Here is a tiny trained network, its code and every weight. The questions are about switching its units off for an input and a class, where a switched-off unit gives its printed mean instead of its output.

import numpy as np


def w(rows, s, z=0):
    codes = np.array(rows[::2]) - 128.0
    scale = np.full(codes.shape[1], s)
    scale[-1] = z or s
    return codes * scale


def norm(h):
    return h / np.sqrt((h * h).mean(-1, keepdims=True) + 1e-5)


def f(y):
    return y / 2 * (1 + np.tanh(0.7978845608 * (y + 0.044715 * y**3)))


def log_softmax(a):
    a = a - a.max(-1, keepdims=True)
    return a - np.log(np.exp(a).sum(-1, keepdims=True))


def net(x, mask):
    res = np.array(x, float).reshape(1, 5) / 4 @ E
    u = 0
    for l in range(3):
        y = f(norm(res) @ A[l][:, :-1].T + A[l][:, -1])
        res = res + np.where(mask[u : u + 6], y, B[l][:, -1]) @ B[l][:, :-1]
        u += 6
    return log_softmax(norm(res)[-1] @ U[:, :-1].T + U[:, -1])


A, B = {}, {}
E = w([
[91,189,209,99,140,220,177],'x0',
[158,99,171,1,80,165,44],'x1',
[172,207,78,223,135,215,112],'x2',
[227,190,157,133,69,165,237],'x3',
[42,90,101,201,77,147,51],'x4',
],0.0065)
A[0] = w([
[56,43,78,111,101,90,109,173],'0.n0',
[168,144,37,128,108,143,117,26],'0.n1',
[164,98,136,157,112,134,145,28],'0.n2',
[67,120,117,140,157,119,122,3],'0.n3',
[136,123,154,168,205,97,215,131],'0.n4',
[254,181,101,177,146,167,163,56],'0.n5',
],0.0098,0.0033)
B[0] = w([
[93,158,90,194,113,83,57,240],'0.n0',
[164,184,112,115,135,177,109,143],'0.n1',
[129,75,19,104,84,230,161,120],'0.n2',
[37,109,104,111,164,60,127,137],'0.n3',
[125,210,29,59,2,201,117,216],'0.n4',
[125,154,61,92,76,118,194,254],'0.n5',
],0.0097,0.0058)
A[1] = w([
[254,114,112,141,29,46,152,101],'1.n0',
[176,184,141,203,88,84,97,2],'1.n1',
[77,143,132,60,112,138,215,133],'1.n2',
[2,64,55,135,131,81,150,240],'1.n3',
[141,125,195,187,39,205,154,48],'1.n4',
[174,76,94,226,175,159,125,115],'1.n5',
],0.0084,0.0025)
B[1] = w([
[107,139,126,69,234,120,48,242],'1.n0',
[179,80,107,150,142,217,86,144],'1.n1',
[206,179,109,135,176,126,192,227],'1.n2',
[86,122,105,129,120,133,2,255],'1.n3',
[200,128,114,195,12,174,165,171],'1.n4',
[93,183,244,99,147,161,40,136],'1.n5',
],0.0082,0.0054)
A[2] = w([
[177,101,253,2,165,82,94,229],'2.n0',
[108,12,114,175,61,68,155,177],'2.n1',
[102,70,86,198,216,23,75,160],'2.n2',
[161,139,37,76,63,98,154,30],'2.n3',
[153,210,171,143,100,127,38,168],'2.n4',
[145,227,202,148,62,161,153,6],'2.n5',
],0.0083,0.0025)
B[2] = w([
[138,126,162,132,252,123,126,230],'2.n0',
[146,211,185,166,100,114,68,144],'2.n1',
[2,151,183,192,67,50,132,254],'2.n2',
[25,173,40,72,105,160,104,233],'2.n3',
[226,42,89,156,182,198,188,219],'2.n4',
[142,145,193,127,107,112,214,194],'2.n5',
],0.0085,0.0056)
U = w([
[146,54,203,170,33,215,138,7],'0',
[146,76,124,164,62,134,150,2],'1',
[186,158,134,135,90,165,166,76],'2',
[168,99,161,75,199,141,128,161],'3',
[170,73,95,182,137,174,105,186],'4',
[145,196,22,66,72,188,172,200],'5',
[42,112,152,167,87,78,10,237],'6',
],0.012,0.0048)

Each question gives the input, the list of numbers given to net, and the class t.
The units are the neurons (one row each of A and B). Each row of codes is followed by its name. A weight is (code - 128) times the scale printed after its matrix; where a second scale follows, it is the last column's (A, B and U).
mask holds one flag per neuron, layer by layer. A switched-off neuron (its flag False) gives its mean, the last column of its row in B, instead of its output. The means were averaged over made-up inputs and are rounded, as every weight is.
A unit's drop is (log p(t) with every unit on - log p(t) with that unit switched off) / (log p(t) with every unit on - log p(t) with every unit switched off).
The circuit of an input: a set's keep is (log p(t) with only the set's units on - log p(t) with every unit switched off) / (log p(t) with every unit on - log p(t) with every unit switched off). Starting from the 12 units with the biggest drops (on a tie, the unit counted first), units are removed one at a time, each time the one whose removal leaves the highest keep (on an exact tie, the one counted first), for as long as the keep stays at least 0.8.
circuit, biggest first: the units of the circuit, biggest drop first
most important unit: the unit with the biggest drop
k most important neurons: the k neurons with the biggest drops, biggest first
top k neurons in layer l: the k neurons of layer l with the biggest drops, biggest first
input [2,6,5,-4,3], class 4: circuit, biggest first	2.n4, 0.n4
input [1,2,-6,3,-7], class 3: most important unit	2.n0
input [8,2,-6,6,1], class 2: 2 most important neurons	1.n4, 0.n5
input [-4,-1,7,-2,2], class 4: circuit, biggest first	0.n4, 2.n4, 1.n5
input [5,7,-1,8,-1], class 2: circuit, biggest first	0.n4, 2.n5
input [-2,1,6,-2,1], class 4: circuit, biggest first	0.n4, 2.n4
input [1,6,2,0,2], class 0: 2 most important neurons	0.n5, 1.n0
input [0,3,3,4,6], class 0: 2 most important neurons	0.n4, 1.n4
input [-3,3,1,4,8], class 4: circuit, biggest first	2.n4, 0.n5
input [-4,8,6,-4,2], class 4: 2 most important neurons	2.n4, 0.n1
input [-4,7,2,-4,-6], class 3: 2 most important neurons	2.n0, 1.n3
input [4,3,-2,0,-1], class 3: circuit, biggest first	0.n4, 2.n0
input [-6,6,-5,4,-1], class 3: 2 most important neurons	2.n0, 1.n0
input [-2,4,6,-3,3], class 4: most important unit	2.n4
input [-4,4,1,2,-2], class 3: 3 most important neurons	1.n0, 0.n4, 2.n0
input [4,7,3,-5,1], class 4: 2 most important neurons	2.n4, 1.n0
input [7,-1,-3,4,1], class 2: 2 most important neurons	0.n5, 2.n5
input [-5,-2,-2,6,6], class 4: top 3 neurons in layer 0	0.n3, 0.n1, 0.n5
input [-5,2,-4,3,-2], class 3: 2 most important neurons	1.n0, 2.n0
input [6,3,5,-6,-5], class 3: most important neuron	0.n4
input [8,-5,4,-2,5], class 0: top 3 neurons in layer 2	2.n3, 2.n5, 2.n0
input [5,4,0,0,7], class 4: top 2 neurons in layer 2	2.n4, 2.n2
